Below is a small trained network, with its code and all its weights. Each question gives an input and a class and asks what happens when units are switched off, that is, made to give their printed mean instead of their output.

import numpy as np


def w(rows, s, z=0):
    codes = np.array(rows[::2]) - 128.0
    scale = np.full(codes.shape[1], s)
    scale[-1] = z or s
    return codes * scale


def f(y):
    return np.maximum(y, 0)


def log_softmax(a):
    a = a - a.max(-1, keepdims=True)
    return a - np.log(np.exp(a).sum(-1, keepdims=True))


def net(x, mask):
    res = np.array(x, float).reshape(1, 4) / 4 @ E
    y = f(res @ A[0][:, :-1].T + A[0][:, -1])
    res = res + np.where(mask, y, B[0][:, -1]) @ B[0][:, :-1]
    return log_softmax(res[-1] @ U[:, :-1].T + U[:, -1])


A, B = {}, {}
E = w([
[242,146,2,112,145,149,179,182],'x0',
[117,130,108,197,185,172,194,36],'x1',
[206,32,216,244,114,206,96,186],'x2',
[235,156,172,124,203,77,74,93],'x3',
],0.0092)
A[0] = w([
[36,75,72,143,40,220,210,180,64],'n1',
[111,128,135,217,188,195,186,31,82],'n2',
[141,133,147,71,50,79,52,246,54],'n3',
[146,109,138,79,74,114,46,247,40],'n4',
[245,138,2,121,144,174,192,202,63],'n5',
[131,111,90,210,209,201,230,23,4],'n6',
[241,135,165,153,228,75,69,87,106],'n7',
[215,3,186,249,99,217,92,184,24],'n8',
[171,188,148,103,202,75,74,91,122],'n9',
],0.0061,0.0025)
B[0] = w([
[161,205,159,78,113,194,157,193,225],'n1',
[115,110,122,138,170,107,59,176,196],'n2',
[129,99,111,154,196,92,81,179,190],'n3',
[122,112,105,140,184,110,100,162,184],'n4',
[1,76,200,174,73,137,34,65,228],'n5',
[126,122,91,131,205,118,75,187,201],'n6',
[159,191,178,85,91,197,140,189,194],'n7',
[102,203,51,39,94,50,136,58,254],'n8',
[124,168,140,100,90,164,130,143,177],'n9',
],0.0088,0.011)
U = w([
[120,190,16,67,101,44,152,46,119],'0',
[140,88,95,156,248,111,94,211,108],'1',
[164,182,172,107,77,241,159,196,111],'2',
[56,68,224,173,68,136,73,57,142],'3',
[155,83,122,158,103,118,178,105,245],'4',
[178,39,127,146,123,130,197,83,92],'5',
[196,75,123,189,118,125,226,81,90],'6',
[192,65,127,168,126,128,221,87,87],'7',
],0.011,0.012)

Each question gives the input, the list of numbers given to net, and the class t.
The units are the neurons (one row each of A and B). Each row of codes is followed by its name. A weight is (code - 128) times the scale printed after its matrix; where a second scale follows, it is the last column's (A, B and U).
mask holds one flag per neuron, in row order. A switched-off neuron (its flag False) gives its mean, the last column of its row in B, instead of its output. The means were averaged over made-up inputs and are rounded, as every weight is.
A unit's drop is (log p(t) with every unit on - log p(t) with that unit switched off) / (log p(t) with every unit on - log p(t) with every unit switched off).
The circuit of an input: a set's keep is (log p(t) with only the set's units on - log p(t) with every unit switched off) / (log p(t) with every unit on - log p(t) with every unit switched off). Starting from all 9 units, units are removed one at a time, each time the one whose removal leaves the highest keep (on an exact tie, the one counted first), for as long as the keep stays at least 0.8.
circuit, biggest first: the units of the circuit, biggest drop first
k most important neurons: the k neurons with the biggest drops, biggest first
drop when u is switched off: that unit's drop, to one decimal
input [-1,5,3,-6], class 2: 2 most important neurons -> (n1, n3)
input [-6,0,2,-6], class 2: circuit, biggest first -> (n5)
input [-3,7,0,-8], class 2: 2 most important neurons -> (n1, n3)
input [8,-7,1,5], class 3: 2 most important neurons -> (n5, n6)
input [4,8,-7,-6], class 1: circuit, biggest first -> (n8, n6)
input [-3,2,-7,8], class 2: circuit, biggest first -> (n8, n7)
input [-2,-3,-3,-1], class 4: circuit, biggest first -> (n8, n5, n6, n1)
input [6,0,-5,-4], class 3: circuit, biggest first -> (n5, n8)
input [8,-6,-6,1], class 3: circuit, biggest first -> (n5, n8)
input [-1,0,0,-1], class 4: 4 most important neurons -> (n5, n8, n1, n7)
input [-2,-5,-1,3], class 1: 3 most important neurons -> (n8, n5, n3)
input [-3,-4,5,-7], class 2: 2 most important neurons -> (n1, n5)
input [-4,5,6,-5], class 0: 2 most important neurons -> (n8, n5)
input [-3,7,0,-7], class 1: 2 most important neurons -> (n6, n2)
input [-1,-4,-1,7], class 2: most important neuron -> (n7)
input [3,-3,-2,7], class 2: 2 most important neurons -> (n7, n8)
input [-4,-3,5,1], class 0: 2 most important neurons -> (n8, n5)
input [-8,-8,-2,-3], class 1: circuit, biggest first -> (n5, n3)
input [-5,5,5,-5], class 0: circuit, biggest first -> (n8, n5)
input [3,6,-4,3], class 1: circuit, biggest first -> (n8)
input [-7,-7,0,7], class 1: drop when n4 is switched off -> 0.3
input [-6,-8,8,-5], class 0: drop when n8 is switched off -> 0.9
